Here is a tiny trained network, its code and every weight. The questions are about switching its units off for an input and a class, where a switched-off unit gives its printed mean instead of its output.

import numpy as np


def w(rows, s, z=0):
    codes = np.array(rows[::2]) - 128.0
    scale = np.full(codes.shape[1], s)
    scale[-1] = z or s
    return codes * scale


def norm(h):
    return h / np.sqrt((h * h).mean(-1, keepdims=True) + 1e-5)


def f(y):
    return np.maximum(y, 0)


def log_softmax(a):
    a = a - a.max(-1, keepdims=True)
    return a - np.log(np.exp(a).sum(-1, keepdims=True))


def net(x, mask):
    res = np.array(x, float).reshape(1, 3) / 4 @ E
    u = 0
    for l in range(2):
        y = f(norm(res) @ A[l][:, :-1].T + A[l][:, -1])
        res = res + np.where(mask[u : u + 12], y, B[l][:, -1]) @ B[l][:, :-1]
        u += 12
    return log_softmax(norm(res)[-1] @ U[:, :-1].T + U[:, -1])


A, B = {}, {}
E = w([
[26,35,71,137,109,141,19,165,28,201,72,105],'x0',
[158,37,207,189,157,31,196,33,99,210,203,37],'x1',
[208,69,186,46,103,75,41,151,130,151,231,250],'x2',
],0.015)
A[0] = w([
[87,78,138,188,137,101,156,71,87,204,117,45,219],'0.n0',
[167,150,173,116,161,93,186,97,198,81,192,179,109],'0.n1',
[116,99,123,81,83,128,57,180,109,166,131,171,240],'0.n2',
[136,75,26,174,81,123,185,154,153,130,164,155,68],'0.n3',
[53,198,83,118,106,203,113,137,149,94,35,136,110],'0.n4',
[115,96,123,115,140,131,47,172,100,102,113,192,2],'0.n5',
[70,124,49,93,72,149,165,106,183,168,211,143,31],'0.n6',
[79,108,208,97,194,152,111,105,103,96,80,115,24],'0.n7',
[37,81,87,89,166,139,171,131,149,95,194,112,54],'0.n8',
[89,154,207,116,105,122,121,198,92,85,139,86,52],'0.n9',
[102,117,143,77,2,201,131,137,158,197,145,93,40],'0.n10',
[143,144,93,238,123,113,117,149,115,66,189,168,48],'0.n11',
],0.0046,0.0066)
B[0] = w([
[246,165,77,118,118,122,154,195,109,118,129,90,253],'0.n0',
[214,168,104,102,83,147,137,179,117,150,120,92,177],'0.n1',
[248,164,60,120,124,123,148,192,107,119,132,90,254],'0.n2',
[159,146,101,146,151,111,141,121,157,129,132,124,128],'0.n3',
[245,166,75,119,96,128,150,181,108,126,122,88,204],'0.n4',
[162,173,180,96,49,163,153,119,145,165,113,90,146],'0.n5',
[157,127,134,137,148,115,140,138,135,143,118,125,128],'0.n6',
[191,120,131,115,117,126,143,151,95,121,124,111,128],'0.n7',
[167,127,104,121,76,96,130,106,108,149,74,136,128],'0.n8',
[165,119,140,115,157,155,135,152,119,125,140,103,128],'0.n9',
[141,120,116,137,110,135,128,116,123,117,145,142,128],'0.n10',
[150,112,119,137,130,136,112,134,158,148,127,117,128],'0.n11',
],0.017,0.0082)
A[1] = w([
[115,46,164,154,123,86,128,87,78,205,152,72,60],'1.n0',
[117,54,192,165,118,80,158,82,100,184,167,65,74],'1.n1',
[93,143,127,131,164,134,150,120,113,122,96,89,17],'1.n2',
[20,143,98,170,109,178,157,73,110,162,34,34,23],'1.n3',
[133,60,164,66,99,101,27,128,103,181,175,220,68],'1.n4',
[45,160,90,100,101,196,45,167,145,85,67,218,72],'1.n5',
[122,85,144,104,147,106,75,127,122,140,171,189,49],'1.n6',
[175,127,94,118,97,133,111,164,90,164,112,93,253],'1.n7',
[118,152,146,130,143,126,158,107,155,107,129,131,108],'1.n8',
[132,103,139,147,155,100,150,113,107,132,125,110,115],'1.n9',
[105,176,203,114,146,134,178,90,209,98,154,165,152],'1.n10',
[50,26,82,129,107,138,11,161,6,223,71,87,46],'1.n11',
],0.025,0.0047)
B[1] = w([
[139,156,67,62,200,124,93,86,84,194,88,110,151],'1.n0',
[102,189,38,50,152,175,67,146,115,128,58,167,153],'1.n1',
[166,86,155,121,132,102,102,186,118,109,184,167,137],'1.n2',
[132,59,136,224,148,99,128,232,111,64,166,116,150],'1.n3',
[115,91,120,252,149,118,171,225,115,44,131,76,156],'1.n4',
[137,154,48,46,223,118,78,73,70,214,82,109,151],'1.n5',
[127,92,133,180,120,133,118,194,126,97,141,120,136],'1.n6',
[64,98,154,138,150,120,115,99,128,128,128,147,254],'1.n7',
[182,84,174,89,95,92,80,144,136,135,196,208,135],'1.n8',
[106,142,102,125,134,162,89,140,124,120,103,152,141],'1.n9',
[85,116,172,150,37,141,172,50,138,178,113,76,138],'1.n10',
[205,194,211,96,12,142,211,61,218,127,171,141,173],'1.n11',
],0.02,0.045)
U = w([
[163,174,45,55,182,136,81,123,73,175,69,130,171],'0',
[213,175,194,111,8,136,199,82,175,145,151,121,171],'1',
[168,80,115,221,153,101,136,251,87,61,143,104,147],'2',
[5,69,178,142,150,120,91,73,124,136,129,181,210],'3',
[96,95,88,161,67,197,70,134,175,161,150,133,1],'4',
[82,132,113,146,97,167,88,156,168,172,162,119,4],'5',
[85,112,96,159,84,193,90,137,162,168,163,109,4],'6',
],0.017,0.0058)

Each question gives the input, the list of numbers given to net, and the class t.
The units are the neurons (one row each of A and B). Each row of codes is followed by its name. A weight is (code - 128) times the scale printed after its matrix; where a second scale follows, it is the last column's (A, B and U).
mask holds one flag per neuron, layer by layer. A switched-off neuron (its flag False) gives its mean, the last column of its row in B, instead of its output. The means were averaged over made-up inputs and are rounded, as every weight is.
A unit's drop is (log p(t) with every unit on - log p(t) with that unit switched off) / (log p(t) with every unit on - log p(t) with every unit switched off).
unit that matters most: the unit with the biggest drop
top k neurons: the k neurons with the biggest drops, biggest first
k most important neurons of layer l: the k neurons of layer l with the biggest drops, biggest first
input [7,8,-7], class 0: unit that matters most	1.n0
input [7,8,-8], class 0: 3 most important neurons of layer 1	1.n0, 1.n1, 1.n4
input [3,-3,0], class 3: 2 most important neurons of layer 1	1.n7, 1.n11
input [0,1,3], class 3: 2 most important neurons of layer 1	1.n11, 1.n3
input [-1,-1,3], class 3: 2 most important neurons of layer 1	1.n11, 1.n4
input [-4,-4,1], class 0: 2 most important neurons of layer 0	0.n0, 0.n2
input [1,3,-2], class 3: top 2 neurons	0.n0, 1.n11
input [2,2,3], class 3: top 2 neurons	1.n7, 1.n11
input [3,-2,3], class 3: top 2 neurons	0.n2, 1.n7
input [6,1,-7], class 2: 2 most important neurons of layer 0	0.n0, 0.n4
input [-4,2,5], class 2: 2 most important neurons of layer 1	1.n11, 1.n4
input [5,4,5], class 1: top 2 neurons	1.n11, 1.n3
input [7,7,4], class 0: top 2 neurons	1.n0, 1.n1
input [-3,-1,3], class 3: top 2 neurons	1.n11, 1.n4
input [6,-4,-7], class 2: unit that matters most	1.n3
input [0,2,-3], class 3: top 2 neurons	1.n11, 0.n0
input [-5,-6,-8], class 2: 2 most important neurons of layer 1	1.n3, 1.n11
input [-1,-2,-2], class 3: top 2 neurons	1.n11, 0.n4
input [-8,8,6], class 0: 2 most important neurons of layer 1	1.n1, 1.n11
input [2,4,-3], class 0: unit that matters most	0.n2
input [5,6,2], class 0: 2 most important neurons of layer 1	1.n0, 1.n1
